Below are the code and all the weights of a small trained network. Each question names an input and a class and asks about switching units off, where a switched-off unit gives its printed mean instead of its output.

import numpy as np


def w(rows, s, z=0):
    codes = np.array(rows[::2]) - 128.0
    scale = np.full(codes.shape[1], s)
    scale[-1] = z or s
    return codes * scale


def norm(h):
    return h / np.sqrt((h * h).mean(-1, keepdims=True) + 1e-5)


def f(y):
    return np.maximum(y, 0)


def log_softmax(a):
    a = a - a.max(-1, keepdims=True)
    return a - np.log(np.exp(a).sum(-1, keepdims=True))


def net(x, mask):
    res = np.array(x, float).reshape(1, 8) / 4 @ E
    u = 0
    for l in range(4):
        y = f(norm(res) @ A[l][:, :-1].T + A[l][:, -1])
        res = res + np.where(mask[u : u + 3], y, B[l][:, -1]) @ B[l][:, :-1]
        u += 3
    return log_softmax(norm(res)[-1] @ U[:, :-1].T + U[:, -1])


A, B = {}, {}
E = w([
[96,147,128,47,40,153,168,143,122],'x0',
[12,94,131,158,177,85,123,238,28],'x1',
[110,137,133,227,142,152,132,78,118],'x2',
[31,113,87,194,113,214,143,109,246],'x3',
[160,148,213,92,69,196,49,124,153],'x4',
[71,92,155,164,79,127,61,251,58],'x5',
[103,253,146,98,119,13,186,110,243],'x6',
[21,84,89,194,84,45,2,28,147],'x7',
],0.0056)
A[0] = w([
[85,133,138,142,181,137,124,111,103,42],'0.n0',
[88,125,151,130,156,88,171,134,97,66],'0.n1',
[103,170,148,153,163,2,154,153,138,7],'0.n2',
],0.0086,0.0015)
B[0] = w([
[139,87,118,202,69,101,195,137,163,171],'0.n0',
[139,87,176,75,176,146,129,127,114,193],'0.n1',
[139,249,65,52,111,83,125,206,116,253],'0.n2',
],0.012,0.0043)
A[1] = w([
[121,76,125,184,142,76,139,135,185,89],'1.n0',
[254,127,208,104,169,209,135,174,50,254],'1.n1',
[148,45,125,25,155,199,148,201,44,254],'1.n2',
],0.0067,0.00034)
B[1] = w([
[211,127,123,134,176,48,71,117,159,159],'1.n0',
[108,183,7,96,116,16,150,155,92,254],'1.n1',
[142,130,85,122,144,158,136,163,31,249],'1.n2',
],0.013,0.0065)
A[2] = w([
[94,178,64,188,206,56,31,99,96,125],'2.n0',
[118,131,215,203,238,170,118,152,80,68],'2.n1',
[237,145,117,85,139,44,116,3,63,252],'2.n2',
],0.0046,0.0029)
B[2] = w([
[15,18,141,160,145,123,100,211,222,224],'2.n0',
[222,83,130,246,97,32,61,132,63,135],'2.n1',
[128,138,194,88,73,254,130,144,65,255],'2.n2',
],0.0081,0.006)
A[3] = w([
[113,190,228,97,97,108,142,194,94,85],'3.n0',
[52,71,151,111,157,53,113,162,107,1],'3.n1',
[3,159,59,91,167,51,153,182,101,95],'3.n2',
],0.0055,0.00094)
B[3] = w([
[212,138,2,222,243,162,117,11,175,177],'3.n0',
[242,107,206,34,17,249,186,214,200,168],'3.n1',
[182,125,57,77,187,202,80,209,83,255],'3.n2',
],0.0064,0.0081)
U = w([
[169,218,185,82,85,247,163,27,191,206],'0',
[83,97,233,235,161,94,75,83,211,123],'1',
[134,233,1,56,167,105,114,232,53,184],'2',
[98,75,167,179,140,116,143,141,49,4],'3',
],0.0089,0.0038)

Each question gives the input, the list of numbers given to net, and the class t.
The units are the neurons (one row each of A and B). Each row of codes is followed by its name. A weight is (code - 128) times the scale printed after its matrix; where a second scale follows, it is the last column's (A, B and U).
mask holds one flag per neuron, layer by layer. A switched-off neuron (its flag False) gives its mean, the last column of its row in B, instead of its output. The means were averaged over made-up inputs and are rounded, as every weight is.
A unit's drop is (log p(t) with every unit on - log p(t) with that unit switched off) / (log p(t) with every unit on - log p(t) with every unit switched off).
The circuit of an input: a set's keep is (log p(t) with only the set's units on - log p(t) with every unit switched off) / (log p(t) with every unit on - log p(t) with every unit switched off). Starting from all 12 units, units are removed one at a time, each time the one whose removal leaves the highest keep (on an exact tie, the one counted first), for as long as the keep stays at least 0.8.
circuit, biggest first: the units of the circuit, biggest drop first
top k neurons: the k neurons with the biggest drops, biggest first
drop of u: that unit's drop, to one decimal
input [1,-2,7,-5,-8,3,-6,2], class 3: top 2 neurons	(0.n2 0.n0)
input [3,-3,3,-3,-3,-1,-2,7], class 0: circuit, biggest first	(2.n2 1.n1)
input [3,-4,6,-2,6,-1,3,-3], class 0: top 2 neurons	(1.n2 2.n2)
input [0,0,-6,6,4,-4,0,7], class 1: top 2 neurons	(1.n1 0.n2)
input [0,-5,7,0,-2,4,2,-1], class 0: circuit, biggest first	(1.n1 1.n2)
input [5,-2,6,-8,-7,-7,-4,8], class 0: top neuron	(1.n1)
input [2,-4,1,7,8,7,3,1], class 0: top 2 neurons	(2.n0 1.n1)
input [2,1,-1,-1,-6,-3,-4,5], class 3: top 2 neurons	(1.n1 0.n2)
input [0,-1,-8,4,-3,-7,-5,7], class 1: drop of 1.n1	0.3
input [8,-3,5,7,-4,-5,1,8], class 1: drop of 1.n1	0.1
input [-5,5,2,6,-2,8,-7,2], class 3: drop of 2.n2	-0.1
